Each row has a name. Each piece below is followed by the name of the row it came from. Each question is about the rows just above it.

[ 1.22  1.94  5.12 -4.38  2.85  0.91 -5.36 -2.98 -3.25 -1.17  2.90  6.78
  1.14  1.71 -0.86 -0.77  3.57  2.07 -1.43 -6.64 -1.51 -3.01 -1.50  5.36
  0.96  6.48 -0.45 -7.02 -0.60  4.59 -2.86  4.91] -> vaso
[ 2.04  0.65  3.99 -3.21  2.65  1.48 -4.81 -2.67  6.78  2.90 -1.17  1.71
  1.14 -0.86 -3.25 -0.77  3.35  1.47 -0.62 -4.68 -2.20 -1.75 -1.20  4.18
  1.32  4.07  0.46 -6.26  0.66  4.47 -3.19  2.49] -> Pire
[ 1.22  1.94  5.12 -4.38  2.85  0.91 -5.36  2.90 -1.17  1.14 -2.67  6.78
 -0.86  1.71 -2.28 -0.67  3.57  2.07 -1.43  0.35 -3.00  1.17 -0.32  0.81
  1.68 -1.67  2.13 -3.17  2.94  3.08 -3.01 -2.88] -> matur
[-3.21  2.65  1.48] is in which row? | Pire
The row with [ 1.47 -0.62] is | Pire
find: [-4.38  2.85  0.91 -5.36 -2.98 -3.25 -1.17] | vaso
Which row holds [ 5.36  0.96  6.48 -0.45]? | vaso
find: [ 6.78  2.90 -1.17  1.71  1.14 -0.86 -3.25 -0.77] | Pire
find: [ 0.91 -5.36 -2.98 -3.25 -1.17  2.90  6.78  1.14  1.71 -0.86 -0.77  3.57] | vaso
Which row holds [-2.67  6.78  2.90 -1.17  1.71  1.14 -0.86]? | Pire

[ 3.10  0.15  4.47  1.16 -0.11 -4.93  2.48  0.32 -5.00 -1.43 -3.36  3.06
 -1.14  1.57 -4.63  6.15 -4.79 -0.65  6.19  0.39 -4.13  0.12  7.09  4.79
  1.13  3.27  0.28 -3.35  1.98 -1.70  2.45  4.93 -1.38  3.36 -0.65  8.03
  0.96  3.08  1.92  2.80  6.82 -5.05 -0.39  3.09  2.33 -3.42  1.33 -4.50
 -1.59  1.00  2.60] = Dap
[-5.67  6.10  5.78 -2.38  3.21  0.66  5.77 -3.29  2.54 -0.08 -2.46  1.89
 -4.25 -4.37  0.59  2.24 -1.06  2.20  0.64  1.06 -2.56  3.58  3.33  7.88
  1.52 -0.36  1.04 -0.80 -2.64 -1.36 -5.23 -0.55  4.45 -4.33 -0.77 -2.43
  0.80  5.42  3.83 -0.35 -6.91 -0.71  0.79 -1.37 -0.67 -0.95 -5.90 -4.39
  2.87  3.74  1.65] = muden
[-3.32  6.27 -0.49 -1.06  4.62  7.49 -3.69  3.34 -6.71  0.17 -0.41  5.93
 -1.48  0.74  2.69  2.76 -2.16  1.95  1.76  3.66 -2.80 -0.10 -3.52 -5.63
 -3.58  1.27  0.17 -1.25  2.52  6.19  2.40  3.68  0.79  1.78  6.65  1.46
  1.11  1.49 -0.68 -6.76 -2.99 -5.05 -0.39  1.33  2.33  3.09 -3.42  0.19
 -0.35 -4.07 -0.16] = fitug
[-1.47  0.74  4.00  2.91  4.07 -2.78  3.00  0.44 -3.72 -4.33 -3.23  2.15
  1.81 -1.87 -7.23  1.49 -4.72 -1.13  2.90  0.75 -2.30  0.57  3.08  1.69
 -0.66  6.32  0.54 -3.15 -2.77  0.26 -1.01  5.08  0.19 -1.41 -1.55  4.49
 -0.24  6.28  3.89  1.92  7.64 -2.29 -2.23 -2.45  3.85 -1.88  2.47 -6.57
 -2.44 -2.12  4.51] = pofo
find: [-1.48  0.74] | fitug
The row with [-5.05 -0.39  1.33  2.33  3.09 -3.42] is | fitug
find: [3.89 1.92] | pofo
find: [-2.64 -1.36 -5.23 -0.55  4.45 -4.33] | muden
find: [-1.41 -1.55  4.49 -0.24  6.28] | pofo

[ 0.82  1.22 -4.22  1.13 -0.11] -> Pire
[ 4.86  1.22 -4.22  1.13 -0.11] -> muden
[-1.23 -0.14  0.19 -0.39 -0.30] -> pofo
find: [ 4.86  1.22 -4.22  1.13 -0.11] | muden
find: [ 0.82  1.22 -4.22  1.13 -0.11] | Pire

[-1.63 -1.38  0.50  0.81 -0.68 -0.78 -0.05 -0.28 -1.30 -0.71] : pofo
[-0.57  1.44 -0.33  0.42  1.64 -1.02 -0.70  0.99 -0.04 -1.99] : Rapa
[-1.36 -0.09 -2.21 -1.99 -0.41 -0.92 -2.02  1.13  0.84 -2.73] : Pire
[-3.77 -1.76  1.14  2.10 -1.96  6.84  3.58 -0.43  7.56  2.34] : vus
[ 3.76  1.58 -0.68 -2.21  2.16 -2.15 -1.37  0.14 -3.32 -2.01] : fitug
[-2.42 -1.74  0.13  0.93 -1.72  5.37  1.99 -0.81  6.97  1.97] : kame
[ 0.13  0.90 -1.72  5.37  0.20 -1.34 -0.96  1.55  1.29 -3.09] : matur
[-1.38 -1.63  0.50 -1.77 -0.95  0.56  0.12 -0.42 -0.24  0.27] : muden
[-1.91 -2.10  2.64  0.00 -0.19 -1.05 -1.20  0.35 -2.32 -1.80] : Livik
find: [ 0.13  0.93 -1.72  5.37] | kame
find: [-1.38 -1.63  0.50] | muden

[ 0.35  0.61  0.73  0.16  0.72  0.67  0.49  0.40  0.62 -0.96  0.75 -0.75
 -0.97 -0.58 -0.53  0.87  0.56  0.47  0.38  0.34 -0.03] = Pire
[ 0.06  0.18  0.52  0.31  0.32  0.30  0.31  0.42  0.52 -0.97  0.35 -1.02
 -1.09 -0.49 -0.59  0.43  0.34  0.61 -0.09  0.47 -0.15] = kame
[ 0.42  0.52 -0.97  0.35 -1.02 -1.07 -0.49 -0.59  0.43  0.34  0.61  5.71
  6.24  2.75  2.63 -2.74 -1.99 -3.59 -0.15 -2.31  0.29] = muden
[ 0.21  0.27  0.24  0.50  0.08  0.05  0.05  0.24  0.30 -0.56  0.06 -0.78
 -0.79 -0.24 -0.07  0.11  0.09  0.53 -0.07  0.22  0.09] = vus
[-0.46 -0.15  0.97 -1.01  1.04  1.08  1.01  0.47  0.67 -1.14 -0.24  0.06
 -0.07 -0.78 -0.79  1.31  0.97 -0.08  0.28  0.67 -0.80] = Livik
Where do [0.32 0.30] appear? | kame
find: [-0.79  1.31  0.97 -0.08  0.28  0.67 -0.80] | Livik
Which row holds [ 0.42  0.52 -0.97  0.35 -1.02 -1.09 -0.49 -0.59  0.43  0.34  0.61]? | kame
find: [ 0.06 -0.78 -0.79 -0.24 -0.07] | vus
find: [-0.78 -0.79  1.31  0.97] | Livik
find: [1.01 0.47 0.67] | Livik

[-0.50 -4.28 -1.14  2.20  0.70  2.12] : vus
[-3.44  3.11  3.59  0.52  5.53 -0.12] : matur
[ 0.08 -4.60 -1.87  4.84 -0.97  0.64] : Livik
[-3.44  3.11  3.59  0.52  5.53 -3.34] : Pire
[-0.50 -4.28 -1.14  2.20  0.70  2.17] : Dap
[ 2.17  0.70  2.12  3.66  3.84 -0.58] : muden
[ 1.50  0.65 -3.87 -2.04  0.54 -4.27] : Rapa
Where do [-4.60 -1.87  4.84 -0.97  0.64] appear? | Livik
The row with [2.20 0.70 2.12] is | vus
find: [-0.50 -4.28 -1.14  2.20  0.70  2.12] | vus

[-1.05 -2.50  2.85  1.19 -0.75 -0.82 -2.41  5.08  1.72  0.58] -> Livik
[-2.51  2.85  1.19 -0.75 -0.82 -2.41  5.08  5.08  1.86 -0.16] -> matur
[-1.05 -2.50  2.85  1.19 -0.75 -0.82 -2.41  5.08  1.86 -0.16] -> vus
The row with [-1.05 -2.50  2.85  1.19 -0.75 -0.82 -2.41  5.08  1.86 -0.16] is | vus
find: [-2.50  2.85  1.19 -0.75 -0.82 -2.41  5.08  1.86 -0.16] | vus
find: [-1.05 -2.50  2.85  1.19 -0.75 -0.82 -2.41  5.08  1.72  0.58] | Livik
find: [-2.41  5.08  1.72  0.58] | Livik

[-0.47 -0.82  0.34 -0.32 -0.11 -0.66  1.65  0.14 -0.05  0.05 -0.91 -1.59
  0.06  0.16 -0.51 -0.60  1.33 -0.33  0.62 -0.58  0.05 -1.04  0.47 -1.34
  0.48 -1.38  0.21 -2.30  0.11 -0.16 -1.17  0.59  0.51 -1.82 -0.72  1.26
  0.38  0.75 -0.31  0.43  0.05 -0.06 -0.89  0.58 -0.25] -> pofo
[ 0.19  0.07  1.00  0.32 -0.91 -0.32  0.23 -0.95 -0.90  0.05  0.03 -1.52
  0.08  0.36  0.63 -0.03 -0.34 -1.48  0.38 -0.02 -0.07  0.87  0.75 -1.79
  1.18 -0.67  0.37 -2.29 -0.36 -0.15 -1.12 -0.22 -1.05 -1.75 -0.31  0.36
  0.28  0.38 -1.07 -0.60  0.65 -0.80 -0.66 -0.49 -0.70] -> Livik
[-0.97  1.88  1.22  3.06 -1.32 -2.32  0.19 -4.42 -2.19 -2.63  0.00 -2.61
  0.92 -3.21  0.23 -0.20  0.98 -1.07 -0.81 -1.08  0.88  4.04 -2.61 -1.12
 -0.37 -3.71  1.36 -6.53  0.31 -0.99 -0.62  3.41  0.29 -1.97 -0.16  0.35
 -2.17  2.85 -0.66 -0.74 -0.56 -2.74  0.42  2.18  0.08] -> Rapa
[ 0.42  0.49  1.90  0.61 -0.84 -0.29 -0.79 -0.92  0.85 -0.05  0.49 -1.82
 -0.33 -2.14  0.65  0.17 -0.15 -0.85 -0.21  1.11  0.72 -0.67  0.20 -0.78
  0.77  0.32  0.79 -1.82  0.10  0.26 -0.43  0.22 -1.04 -1.56 -0.46  2.37
 -0.09 -0.14 -0.60 -0.80 -0.19  0.11 -0.37  0.36 -0.38] -> vus
[-2.74  1.19 -0.13  0.30 -2.08  3.13  4.23 -0.86 -1.60 -0.48  2.68  0.35
 -3.23 -1.15  1.44 -1.03  1.76 -2.41 -1.33 -2.11  0.70 -0.12 -0.36 -2.05
  3.06 -0.40 -1.43 -2.93  1.00  0.12  0.23 -1.23 -3.78  0.16 -2.09 -0.76
 -0.23  1.32 -1.26 -1.46  3.51  0.13  2.81  1.59  4.40] -> vaso
[-0.15  0.15  0.84 -0.31 -1.22 -0.48  0.70 -0.38  0.65 -0.29  0.50 -0.92
 -0.61 -0.41  0.33  1.21  0.08 -0.94  0.24  0.29  0.99  0.34 -0.30 -0.03
  2.16  0.32 -1.82  0.79  0.28  0.96 -1.81  0.04 -0.95 -1.27 -0.98  1.34
  0.37  1.20 -0.20 -1.19 -0.24  0.38 -1.43  0.42 -0.36] -> Dek
[-0.74 -0.91  1.69 -1.17  0.52  1.21  0.99  1.14  2.06  2.28  1.01  2.14
 -1.24 -0.25  0.20  2.36 -4.66 -0.52  1.82  2.46 -0.13  2.33  1.93 -2.14
  2.88 -3.09 -0.66 -2.85 -1.27 -2.35 -1.94  0.73  0.64  1.28  0.10  0.63
 -0.90  0.37 -1.51  0.60  2.42 -2.29 -1.37 -2.05 -1.21] -> Pire
Which row holds [ 0.49 -1.82 -0.33 -2.14  0.65  0.17 -0.15 -0.85 -0.21  1.11]? | vus
find: [-1.48  0.38 -0.02 -0.07  0.87  0.75 -1.79  1.18 -0.67] | Livik
find: [ 1.19 -0.13  0.30 -2.08] | vaso
Which row holds [ 0.32  0.79 -1.82]? | vus
The row with [ 0.96 -1.81  0.04] is | Dek
The row with [ 1.26  0.38  0.75 -0.31  0.43  0.05 -0.06 -0.89] is | pofo

